Here is a tiny trained network, its code and every weight. The questions are about switching its units off for an input and a class, where a switched-off unit gives its printed mean instead of its output.

import numpy as np


def w(rows, s, z=0):
    codes = np.array(rows[::2]) - 128.0
    scale = np.full(codes.shape[1], s)
    scale[-1] = z or s
    return codes * scale


def norm(h):
    return h / np.sqrt((h * h).mean(-1, keepdims=True) + 1e-5)


def f(y):
    return y / 2 * (1 + np.tanh(0.7978845608 * (y + 0.044715 * y**3)))


def log_softmax(a):
    a = a - a.max(-1, keepdims=True)
    return a - np.log(np.exp(a).sum(-1, keepdims=True))


def net(x, mask):
    res = np.array(x, float).reshape(1, 4) / 4 @ E
    u = 0
    for l in range(3):
        y = f(norm(res) @ A[l][:, :-1].T + A[l][:, -1])
        res = res + np.where(mask[u : u + 9], y, B[l][:, -1]) @ B[l][:, :-1]
        u += 9
    return log_softmax(norm(res)[-1] @ U[:, :-1].T + U[:, -1])


A, B = {}, {}
E = w([
[114,185,18],'x0',
[255,42,207],'x1',
[33,24,93],'x2',
[70,115,200],'x3',
],0.006)
A[0] = w([
[131,189,154,254],'L0N0',
[51,166,204,26],'L0N1',
[150,184,143,254],'L0N2',
[86,92,166,222],'L0N3',
[120,237,86,103],'L0N4',
[185,62,130,112],'L0N5',
[157,77,81,124],'L0N6',
[32,137,183,178],'L0N7',
[10,181,36,176],'L0N8',
],0.011,0.0026)
B[0] = w([
[47,148,97,174],'L0N0',
[83,198,220,159],'L0N1',
[39,179,65,174],'L0N2',
[99,168,174,188],'L0N3',
[200,123,22,184],'L0N4',
[121,2,103,181],'L0N5',
[160,117,171,149],'L0N6',
[2,227,119,198],'L0N7',
[146,101,170,254],'L0N8',
],0.0068,0.0065)
A[1] = w([
[153,115,139,82],'L1N0',
[171,115,122,67],'L1N1',
[128,120,204,155],'L1N2',
[104,155,51,55],'L1N3',
[76,113,135,242],'L1N4',
[80,131,23,254],'L1N5',
[202,26,167,112],'L1N6',
[70,180,89,62],'L1N7',
[6,215,175,195],'L1N8',
],0.013,0.0027)
B[1] = w([
[106,125,125,129],'L1N0',
[57,143,166,133],'L1N1',
[199,56,188,169],'L1N2',
[176,52,87,160],'L1N3',
[216,96,173,176],'L1N4',
[167,163,177,203],'L1N5',
[72,107,255,223],'L1N6',
[144,47,150,175],'L1N7',
[247,185,78,254],'L1N8',
],0.0071,0.0093)
A[2] = w([
[96,77,36,172],'L2N0',
[136,170,185,252],'L2N1',
[168,133,110,96],'L2N2',
[189,139,95,113],'L2N3',
[104,132,246,116],'L2N4',
[78,30,163,118],'L2N5',
[38,54,152,205],'L2N6',
[182,61,180,112],'L2N7',
[102,99,191,190],'L2N8',
],0.011,0.0026)
B[2] = w([
[49,50,158,132],'L2N0',
[109,89,53,219],'L2N1',
[147,145,185,149],'L2N2',
[87,88,79,181],'L2N3',
[149,196,2,253],'L2N4',
[177,85,231,211],'L2N5',
[232,81,196,195],'L2N6',
[109,78,65,231],'L2N7',
[225,134,53,209],'L2N8',
],0.0063)
U = w([
[142,182,16,178],'0',
[198,82,204,190],'1',
[37,81,97,59],'2',
[100,231,160,99],'3',
[3,126,163,2],'4',
],0.017,0.0094)

Each question gives the input, the list of numbers given to net, and the class t.
The units are the neurons (one row each of A and B). Each row of codes is followed by its name. A weight is (code - 128) times the scale printed after its matrix; where a second scale follows, it is the last column's (A, B and U).
mask holds one flag per neuron, layer by layer. A switched-off neuron (its flag False) gives its mean, the last column of its row in B, instead of its output. The means were averaged over made-up inputs and are rounded, as every weight is.
A unit's drop is (log p(t) with every unit on - log p(t) with that unit switched off) / (log p(t) with every unit on - log p(t) with every unit switched off).
The circuit of an input: a set's keep is (log p(t) with only the set's units on - log p(t) with every unit switched off) / (log p(t) with every unit on - log p(t) with every unit switched off). Starting from the 12 units with the biggest drops (on a tie, the unit counted first), units are removed one at a time, each time the one whose removal leaves the highest keep (on an exact tie, the one counted first), for as long as the keep stays at least 0.8.
circuit, biggest first: the units of the circuit, biggest drop first
unit that matters most: the unit with the biggest drop
top k neurons: the k neurons with the biggest drops, biggest first
top k neurons in layer l: the k neurons of layer l with the biggest drops, biggest first
drop when u is switched off: that unit's drop, to one decimal
input [2,1,7,5], class 0: circuit, biggest first	(L0N7; L1N8)
input [-6,-2,0,4], class 3: circuit, biggest first	(L0N7)
input [-4,-3,-4,6], class 3: top 2 neurons in layer 0	(L0N1; L0N7)
input [0,-6,8,-8], class 1: circuit, biggest first	(L2N4; L0N8)
input [3,-5,4,-8], class 2: circuit, biggest first	(L2N0; L2N4)
input [4,-3,7,-4], class 2: top 2 neurons in layer 1	(L1N6; L1N8)
input [5,8,-7,-8], class 0: top 2 neurons in layer 0	(L0N2; L0N8)
input [0,-3,6,-3], class 1: top 2 neurons in layer 2	(L2N4; L2N8)
input [-7,0,-2,4], class 3: top 3 neurons in layer 1	(L1N8; L1N3; L1N7)
input [-6,0,-5,6], class 3: top 2 neurons in layer 1	(L1N3; L1N8)
input [-8,0,-5,7], class 3: top 2 neurons in layer 1	(L1N3; L1N7)
input [3,6,-4,-3], class 0: top 2 neurons in layer 0	(L0N8; L0N2)
input [-3,-2,4,0], class 0: top 2 neurons in layer 2	(L2N5; L2N6)
input [-5,-6,8,0], class 0: unit that matters most	L1N8
input [8,1,7,3], class 1: top 2 neurons	(L2N4; L1N4)
input [-5,-4,-5,7], class 3: top 2 neurons in layer 0	(L0N1; L0N7)
input [-1,-1,0,7], class 3: top 2 neurons in layer 0	(L0N7; L0N1)
input [-1,-1,-1,-2], class 0: top 2 neurons in layer 0	(L0N4; L0N5)
input [-7,-2,0,5], class 3: top 2 neurons	(L0N7; L0N1)
input [3,1,6,-8], class 1: unit that matters most	L1N8
input [-2,2,-6,2], class 0: drop when L0N2 is switched off	-0.1
input [-1,-2,1,3], class 0: drop when L2N8 is switched off	-0.1
